Here is a tiny trained network, its code and every weight. The questions are about switching its units off for an input and a class, where a switched-off unit gives its printed mean instead of its output.

import numpy as np


def w(rows, s, z=0):
    codes = np.array(rows[::2]) - 128.0
    scale = np.full(codes.shape[1], s)
    scale[-1] = z or s
    return codes * scale


def norm(h):
    return h / np.sqrt((h * h).mean(-1, keepdims=True) + 1e-5)


def f(y):
    return y / 2 * (1 + np.tanh(0.7978845608 * (y + 0.044715 * y**3)))


def log_softmax(a):
    a = a - a.max(-1, keepdims=True)
    return a - np.log(np.exp(a).sum(-1, keepdims=True))


def net(x, mask):
    res = np.array(x, float).reshape(1, 3) / 4 @ E
    u = 0
    for l in range(3):
        y = f(norm(res) @ A[l][:, :-1].T + A[l][:, -1])
        res = res + np.where(mask[u : u + 10], y, B[l][:, -1]) @ B[l][:, :-1]
        u += 10
    return log_softmax(norm(res)[-1] @ U[:, :-1].T + U[:, -1])


A, B = {}, {}
E = w([
[155,78,69,103,110,187,169],'x0',
[194,185,108,165,202,103,124],'x1',
[140,42,156,150,254,104,184],'x2',
],0.0078)
A[0] = w([
[108,3,207,80,172,109,147,73],'0.n1',
[163,163,61,131,119,198,169,134],'0.n2',
[170,105,113,91,131,145,254,69],'0.n3',
[69,177,93,141,49,148,109,230],'0.n4',
[41,95,3,128,132,82,165,33],'0.n5',
[195,105,140,118,158,108,200,108],'0.n6',
[228,184,147,155,93,93,202,180],'0.n7',
[158,53,148,66,111,40,143,249],'0.n8',
[108,62,49,136,114,141,175,46],'0.n9',
[120,40,160,59,178,145,204,65],'0.n10',
],0.0086,0.0018)
B[0] = w([
[94,221,138,136,74,159,54,255],'0.n1',
[151,126,67,43,111,105,40,195],'0.n2',
[153,247,82,231,53,55,125,197],'0.n3',
[253,42,217,133,160,144,226,240],'0.n4',
[83,68,204,190,65,202,145,144],'0.n5',
[117,201,85,100,190,232,209,193],'0.n6',
[223,97,145,102,197,189,107,182],'0.n7',
[19,147,148,160,85,52,86,184],'0.n8',
[151,100,71,160,122,197,128,187],'0.n9',
[101,177,98,136,46,122,125,242],'0.n10',
],0.0054,0.006)
A[1] = w([
[79,95,136,190,114,234,165,74],'1.n1',
[145,150,223,129,86,140,101,144],'1.n2',
[93,69,185,120,221,142,109,68],'1.n3',
[251,134,118,163,172,155,129,150],'1.n4',
[50,181,132,105,168,117,107,59],'1.n5',
[108,167,172,170,67,62,233,135],'1.n6',
[114,173,85,37,144,135,132,102],'1.n7',
[160,173,101,129,161,32,114,144],'1.n8',
[118,82,163,79,77,82,129,252],'1.n9',
[162,189,95,151,156,161,2,112],'1.n10',
],0.0087,0.0023)
B[1] = w([
[161,129,108,170,40,95,96,163],'1.n1',
[42,129,149,98,180,91,181,200],'1.n2',
[123,181,220,195,107,195,157,142],'1.n3',
[79,156,136,127,74,82,127,254],'1.n4',
[135,104,150,192,164,178,71,159],'1.n5',
[142,42,133,2,159,146,145,193],'1.n6',
[222,182,126,141,236,154,159,136],'1.n7',
[136,133,70,116,128,134,214,180],'1.n8',
[84,45,63,93,214,147,160,180],'1.n9',
[138,56,191,79,122,64,147,212],'1.n10',
],0.0072,0.0067)
A[2] = w([
[120,66,98,129,75,151,96,73],'2.n1',
[219,141,83,141,82,107,109,160],'2.n2',
[224,109,120,74,164,151,127,127],'2.n3',
[99,59,124,68,98,139,117,254],'2.n4',
[77,91,191,111,134,130,98,118],'2.n5',
[77,163,125,162,153,81,94,43],'2.n6',
[165,134,164,156,193,129,130,51],'2.n7',
[129,105,107,85,161,27,148,227],'2.n8',
[46,91,134,170,147,4,8,15],'2.n9',
[125,158,188,126,184,59,98,68],'2.n10',
],0.011,0.0023)
B[2] = w([
[214,86,158,175,92,162,112,192],'2.n1',
[93,73,172,102,254,86,143,227],'2.n2',
[85,144,94,143,96,76,26,208],'2.n3',
[170,169,138,202,233,167,103,254],'2.n4',
[76,187,107,87,209,100,104,198],'2.n5',
[173,93,139,108,162,91,79,161],'2.n6',
[94,72,170,221,188,185,142,165],'2.n7',
[90,76,80,131,35,183,186,248],'2.n8',
[96,170,70,102,127,77,88,185],'2.n9',
[207,172,203,106,19,156,97,219],'2.n10',
],0.007,0.0063)
U = w([
[51,62,154,47,213,181,198,31],'0',
[172,147,180,72,17,68,184,236],'1',
[236,27,97,178,140,198,93,196],'2',
[213,85,57,46,153,22,38,71],'3',
[33,198,145,109,167,67,10,147],'4',
[182,193,229,221,173,151,163,161],'5',
[104,169,44,239,7,168,70,6],'6',
[162,203,31,186,210,74,203,132],'7',
],0.014,0.0019)

Each question gives the input, the list of numbers given to net, and the class t.
The units are the neurons (one row each of A and B). Each row of codes is followed by its name. A weight is (code - 128) times the scale printed after its matrix; where a second scale follows, it is the last column's (A, B and U).
mask holds one flag per neuron, layer by layer. A switched-off neuron (its flag False) gives its mean, the last column of its row in B, instead of its output. The means were averaged over made-up inputs and are rounded, as every weight is.
A unit's drop is (log p(t) with every unit on - log p(t) with that unit switched off) / (log p(t) with every unit on - log p(t) with every unit switched off).
The circuit of an input: a set's keep is (log p(t) with only the set's units on - log p(t) with every unit switched off) / (log p(t) with every unit on - log p(t) with every unit switched off). Starting from the 12 units with the biggest drops (on a tie, the unit counted first), units are removed one at a time, each time the one whose removal leaves the highest keep (on an exact tie, the one counted first), for as long as the keep stays at least 0.8.
circuit, biggest first: the units of the circuit, biggest drop first
unit that matters most: the unit with the biggest drop
top k neurons: the k neurons with the biggest drops, biggest first
k most important neurons of layer l: the k neurons of layer l with the biggest drops, biggest first
drop of u: that unit's drop, to one decimal
input [7,5,-1], class 3: circuit, biggest first : (0.n2)
input [1,7,-6], class 3: circuit, biggest first : (0.n2; 0.n1)
input [4,0,-5], class 2: 3 most important neurons of layer 2 : (2.n4; 2.n1; 2.n5)
input [3,0,-6], class 2: top 2 neurons : (0.n4; 0.n6)
input [5,0,-5], class 2: 2 most important neurons of layer 2 : (2.n1; 2.n4)
input [-7,3,1], class 5: top 3 neurons : (0.n3; 1.n3; 0.n10)
input [5,1,-3], class 3: top 2 neurons : (0.n2; 2.n3)
input [7,1,2], class 7: 2 most important neurons of layer 0 : (0.n3; 0.n6)
input [-8,-1,7], class 4: 4 most important neurons of layer 0 : (0.n4; 0.n1; 0.n8; 0.n7)
input [8,8,-1], class 3: top 3 neurons : (0.n2; 2.n3; 1.n10)
input [-1,1,-7], class 1: top 3 neurons : (0.n8; 1.n2; 2.n2)
input [4,1,-8], class 3: top 2 neurons : (2.n3; 0.n2)
input [1,1,5], class 7: 4 most important neurons of layer 2 : (2.n10; 2.n8; 2.n3; 2.n1)
input [-7,-2,-7], class 0: unit that matters most : 0.n4
input [-2,-5,-6], class 0: drop of 1.n2 : 0.1
input [-5,-1,0], class 0: drop of 0.n1 : 0.1
input [4,2,8], class 7: drop of 0.n6 : 0.6
input [-6,8,-1], class 1: 2 most important neurons of layer 1 : (1.n10; 1.n4)
